Here is a tiny trained network, its code and every weight. The questions are about switching its units off for an input and a target symbol, where a switched-off unit gives its printed mean instead of its output.

import numpy as np


def w(rows, s, z=0):
    codes = np.array(rows[::2]) - 128.0
    scale = np.full(codes.shape[1], s)
    scale[-1] = z or s
    return codes * scale


def norm(h):
    return h / np.sqrt((h * h).mean(-1, keepdims=True) + 1e-5)


def f(y):
    return y / 2 * (1 + np.tanh(0.7978845608 * (y + 0.044715 * y**3)))


def softmax(a):
    e = np.exp(a - a.max(-1, keepdims=True))
    return e / e.sum(-1, keepdims=True)


def log_softmax(a):
    a = a - a.max(-1, keepdims=True)
    return a - np.log(np.exp(a).sum(-1, keepdims=True))


def net(x, mask):
    ids = ['ΓΛΠδζημξτφω'.index(c) for c in x.split()]
    T = len(ids)
    res = E[ids] + P[:T]
    u = 0
    for l in range(2):
        q, k, v = (norm(res) @ M[l].T for M in (Q, K, V))
        z = softmax(np.where(np.tri(T) > 0, q @ k.T / 4**0.5, -1e9)) @ v
        res = res + np.where(mask[u], z, O[l][:, -1]) @ O[l][:, :-1]
        u += 1
        y = f(norm(res) @ A[l][:, :-1].T + A[l][:, -1])
        res = res + np.where(mask[u : u + 4], y, B[l][:, -1]) @ B[l][:, :-1]
        u += 4
    return log_softmax(norm(res)[-1] @ U[:, :-1].T + U[:, -1])


Q, K, V, O, A, B = {}, {}, {}, {}, {}, {}
E = w([
[116,222,231,103],'Γ',
[117,116,38,81],'Λ',
[73,136,100,95],'Π',
[78,163,186,178],'δ',
[238,132,95,122],'ζ',
[66,193,59,146],'η',
[81,149,95,242],'μ',
[75,64,42,146],'ξ',
[252,191,22,87],'τ',
[131,75,114,83],'φ',
[109,58,219,76],'ω',
],0.015)
P = w([
[88,217,113,58],'0',
[75,180,77,70],'1',
[82,176,66,86],'2',
[85,116,94,133],'3',
[105,98,91,137],'4',
[122,79,95,141],'5',
[102,104,100,142],'6',
[111,79,115,161],'7',
[130,64,129,159],'8',
[144,50,166,160],'9',
[157,27,177,174],'10',
[157,2,180,188],'11',
],0.0099)
Q[0] = w([
[117,100,93,81],'L0H1',
[130,220,146,116],'L0H1',
[80,199,231,164],'L0H1',
[2,102,108,132],'L0H1',
],0.0083)
K[0] = w([
[83,120,112,57],'L0H1',
[126,182,90,94],'L0H1',
[157,136,120,221],'L0H1',
[214,2,82,112],'L0H1',
],0.011)
V[0] = w([
[84,151,190,102],'L0H1',
[78,5,175,3],'L0H1',
[159,155,26,14],'L0H1',
[250,159,226,61],'L0H1',
],0.0066)
O[0] = w([
[64,157,65,99,156],'L0H1',
[25,2,114,155,171],'L0H1',
[221,46,103,86,132],'L0H1',
[127,130,83,44,2],'L0H1',
],0.0066,0.0049)
A[0] = w([
[146,164,55,248,91],'L0N1',
[200,159,143,97,255],'L0N2',
[75,120,48,92,135],'L0N3',
[136,119,125,179,174],'L0N4',
],0.013,0.0059)
B[0] = w([
[160,178,218,158,254],'L0N1',
[113,80,84,254,175],'L0N2',
[108,95,167,204,212],'L0N3',
[75,192,99,133,222],'L0N4',
],0.0085,0.0052)
Q[1] = w([
[120,101,156,66],'L1H1',
[111,128,109,212],'L1H1',
[158,80,42,2],'L1H1',
[141,99,148,108],'L1H1',
],0.012)
K[1] = w([
[129,129,37,183],'L1H1',
[103,120,169,191],'L1H1',
[104,181,17,75],'L1H1',
[167,84,9,213],'L1H1',
],0.012)
V[1] = w([
[211,218,14,122],'L1H1',
[58,245,120,113],'L1H1',
[93,140,50,206],'L1H1',
[149,161,169,2],'L1H1',
],0.011)
O[1] = w([
[178,179,165,2,22],'L1H1',
[141,45,178,98,188],'L1H1',
[190,1,164,215,207],'L1H1',
[39,180,38,22,2],'L1H1',
],0.0083,0.0084)
A[1] = w([
[191,152,65,15,212],'L1N1',
[132,215,48,210,167],'L1N2',
[54,201,122,205,254],'L1N3',
[255,186,139,96,95],'L1N4',
],0.01,0.0055)
B[1] = w([
[220,142,85,149,124],'L1N1',
[89,210,87,167,166],'L1N2',
[123,132,90,6,254],'L1N3',
[115,181,106,180,124],'L1N4',
],0.017,0.0088)
U = w([
[181,71,108,51,112],'Γ',
[216,79,99,140,140],'Λ',
[104,118,200,174,38],'Π',
[117,32,148,122,177],'δ',
[147,224,236,179,123],'ζ',
[160,61,138,86,2],'η',
[149,64,182,120,89],'μ',
[206,129,106,180,185],'ξ',
[192,81,122,72,58],'τ',
[41,160,30,108,227],'φ',
[45,42,191,2,203],'ω',
],0.0097,0.0056)

Each question gives the input, a string of symbols that net reads in full, and the target symbol t.
The units are the heads (4 rows each of Q, K, V and O) and the neurons (one row each of A and B). Each row of codes is followed by its name. A weight is (code - 128) times the scale printed after its matrix; where a second scale follows, it is the last column's (O, A, B and U).
mask holds one flag per unit, layer by layer, with each layer's heads first. A switched-off unit (its flag False) gives its mean, the last column of its rows in O or B, instead of its output. The means were averaged over made-up inputs and are rounded, as every weight is.
A unit's drop is (log p(t) with every unit on - log p(t) with that unit switched off) / (log p(t) with every unit on - log p(t) with every unit switched off).
The circuit of an input: a set's keep is (log p(t) with only the set's units on - log p(t) with every unit switched off) / (log p(t) with every unit on - log p(t) with every unit switched off). Starting from all 10 units, units are removed one at a time, each time the one whose removal leaves the highest keep (on an exact tie, the one counted first), for as long as the keep stays at least 0.8.
units of the circuit, in order: the units of the circuit, biggest drop first
unit that matters most: the unit with the biggest drop
k most important neurons: the k neurons with the biggest drops, biggest first
k most important neurons of layer l: the k neurons of layer l with the biggest drops, biggest first
drop of u: that unit's drop, to one decimal
input τ δ δ ω δ φ η ω μ ζ, target φ: units of the circuit, in order : (L1H1; L0N2)
input η ω δ ω ω ζ δ δ Γ, target ω: unit that matters most : L1N3
input ω φ δ Λ δ ω μ, target φ: 3 most important neurons : (L0N4; L1N3; L0N2)
input φ φ ω ω δ τ δ δ μ, target ζ: 2 most important neurons of layer 1 : (L1N2; L1N3)
input τ ξ ω δ ζ, target φ: 3 most important neurons : (L0N4; L0N2; L1N2)
input ω δ δ Λ δ Γ, target ω: units of the circuit, in order : (L1N3; L1H1)
input ξ δ Γ ξ φ Π δ δ ω η, target φ: 4 most important neurons : (L0N4; L1N3; L0N2; L1N2)
input ω Λ Γ δ η δ δ ω φ Γ, target φ: units of the circuit, in order : (L1H1; L1N3)
input δ μ ω Γ δ δ Λ δ δ, target ω: 2 most important neurons of layer 0 : (L0N1; L0N3)
input δ μ η Λ ω ω μ, target φ: 3 most important neurons : (L1N3; L0N4; L0N2)
input Λ μ δ μ φ μ ω δ, target φ: 2 most important neurons : (L0N4; L1N3)
input δ ω μ δ ω φ ω δ, target φ: 2 most important neurons of layer 0 : (L0N4; L0N3)
input Λ Λ Λ ω ω τ, target φ: 2 most important neurons : (L0N2; L1N2)
input ω δ Λ φ ω ξ ω δ Γ, target φ: most important neuron : (L1N3)
input δ δ ζ δ ω δ δ ω Λ τ, target φ: 2 most important neurons of layer 1 : (L1N2; L1N3)
input ω φ δ ω δ μ δ, target ζ: drop of L0N1 : 1.8
input ζ η Γ δ δ δ τ ω ω η, target φ: drop of L1N4 : 0.0
input Λ Λ μ δ μ, target ζ: drop of L0N1 : 0.7
